Below is a small trained network, with its code and all its weights. Each question gives an input and a class and asks what happens when units are switched off, that is, made to give their printed mean instead of their output.

import numpy as np


def w(rows, s, z=0):
    codes = np.array(rows[::2]) - 128.0
    scale = np.full(codes.shape[1], s)
    scale[-1] = z or s
    return codes * scale


def f(y):
    return y / 2 * (1 + np.tanh(0.7978845608 * (y + 0.044715 * y**3)))


def log_softmax(a):
    a = a - a.max(-1, keepdims=True)
    return a - np.log(np.exp(a).sum(-1, keepdims=True))


def net(x, mask):
    res = np.array(x, float).reshape(1, 7) / 4 @ E
    y = f(res @ A[0][:, :-1].T + A[0][:, -1])
    res = res + np.where(mask, y, B[0][:, -1]) @ B[0][:, :-1]
    return log_softmax(res[-1] @ U[:, :-1].T + U[:, -1])


A, B = {}, {}
E = w([
[128,131,140,124,135,125,125],'x0',
[111,159,155,147,141,105,119],'x1',
[62,175,181,43,44,137,153],'x2',
[196,87,151,152,85,7,184],'x3',
[107,150,136,148,132,105,118],'x4',
[112,118,107,129,120,115,120],'x5',
[100,15,208,213,92,191,89],'x6',
],0.015)
A[0] = w([
[199,138,125,58,114,28,166,127],'neuron 0',
[118,64,194,197,74,165,103,158],'neuron 1',
[107,142,102,84,222,194,83,254],'neuron 2',
[170,113,99,214,187,169,87,213],'neuron 3',
[107,215,56,125,158,192,128,192],'neuron 4',
[174,117,109,151,193,88,134,232],'neuron 5',
[127,62,182,196,71,102,169,96],'neuron 6',
[66,157,173,56,12,137,150,176],'neuron 7',
[147,138,142,115,34,68,144,117],'neuron 8',
[127,175,162,47,126,145,129,161],'neuron 9',
[64,95,168,153,120,227,34,141],'neuron 10',
],0.012,0.0089)
B[0] = w([
[149,161,126,218,101,102,196,223],'neuron 0',
[92,26,193,150,140,135,122,240],'neuron 1',
[94,209,95,71,170,126,60,249],'neuron 2',
[126,102,110,143,210,79,56,233],'neuron 3',
[59,138,87,47,128,102,99,238],'neuron 4',
[200,82,33,120,201,68,158,210],'neuron 5',
[100,35,162,28,146,116,160,209],'neuron 6',
[45,151,151,165,6,192,142,254],'neuron 7',
[186,132,213,148,84,133,198,193],'neuron 8',
[86,188,126,118,75,150,134,202],'neuron 9',
[158,105,107,237,139,231,65,244],'neuron 10',
],0.011,0.021)
U = w([
[127,165,76,45,193,96,94,194],'0',
[162,89,129,147,171,148,32,137],'1',
[60,169,117,67,65,136,108,80],'2',
[106,122,151,174,90,220,87,49],'3',
[222,120,75,137,162,78,191,255],'4',
[142,8,152,79,154,60,143,66],'5',
[159,156,154,152,57,116,207,149],'6',
[133,64,245,71,68,146,162,57],'7',
],0.012,0.0037)

Each question gives the input, the list of numbers given to net, and the class t.
The units are the neurons (one row each of A and B). Each row of codes is followed by its name. A weight is (code - 128) times the scale printed after its matrix; where a second scale follows, it is the last column's (A, B and U).
mask holds one flag per neuron, in row order. A switched-off neuron (its flag False) gives its mean, the last column of its row in B, instead of its output. The means were averaged over made-up inputs and are rounded, as every weight is.
A unit's drop is (log p(t) with every unit on - log p(t) with that unit switched off) / (log p(t) with every unit on - log p(t) with every unit switched off).
The circuit of an input: a set's keep is (log p(t) with only the set's units on - log p(t) with every unit switched off) / (log p(t) with every unit on - log p(t) with every unit switched off). Starting from all 11 units, units are removed one at a time, each time the one whose removal leaves the highest keep (on an exact tie, the one counted first), for as long as the keep stays at least 0.8.
units of the circuit, in order: the units of the circuit, biggest drop first
most important unit: the unit with the biggest drop
top k neurons: the k neurons with the biggest drops, biggest first
drop of u: that unit's drop, to one decimal
input [3,4,-8,0,-6,-6,0], class 0: units of the circuit, in order -> neuron 10; neuron 1
input [6,-6,-1,-5,2,4,-4], class 0: most important unit -> neuron 7
input [-2,2,1,7,-1,7,-4], class 6: top 2 neurons -> neuron 8; neuron 3
input [-6,2,1,5,0,-2,2], class 7: top 2 neurons -> neuron 3; neuron 8
input [3,3,3,1,-8,4,7], class 7: top 3 neurons -> neuron 6; neuron 1; neuron 2
input [-4,6,8,1,-4,-6,7], class 7: top 4 neurons -> neuron 6; neuron 1; neuron 2; neuron 8
input [6,5,2,-8,-5,8,0], class 2: top 2 neurons -> neuron 4; neuron 2
input [1,8,3,4,6,-1,0], class 6: top 2 neurons -> neuron 1; neuron 0
input [3,6,0,-4,-7,8,7], class 1: top 2 neurons -> neuron 7; neuron 3
input [5,-5,4,1,4,6,8], class 7: top 3 neurons -> neuron 6; neuron 1; neuron 2
input [6,-8,-3,1,-6,6,6], class 5: top 3 neurons -> neuron 6; neuron 1; neuron 2
input [2,-3,-5,-8,-4,2,0], class 0: top 2 neurons -> neuron 2; neuron 4
input [-7,7,6,6,4,-1,0], class 6: top 2 neurons -> neuron 0; neuron 1
input [-6,-8,-1,-3,4,4,5], class 1: units of the circuit, in order -> neuron 7
input [-4,0,-1,-3,5,-8,-2], class 0: drop of neuron 7 -> 0.1
input [-6,-2,-4,1,8,0,-2], class 4: drop of neuron 5 -> 0.1
input [6,7,8,-6,-6,1,1], class 3: drop of neuron 9 -> -0.1
input [-1,-4,-4,-2,-1,-4,6], class 1: drop of neuron 6 -> 0.0
input [-5,-5,-2,1,-8,-8,-7], class 4: top 2 neurons -> neuron 0; neuron 5
input [7,7,-5,1,-5,-5,-2], class 4: units of the circuit, in order -> neuron 5
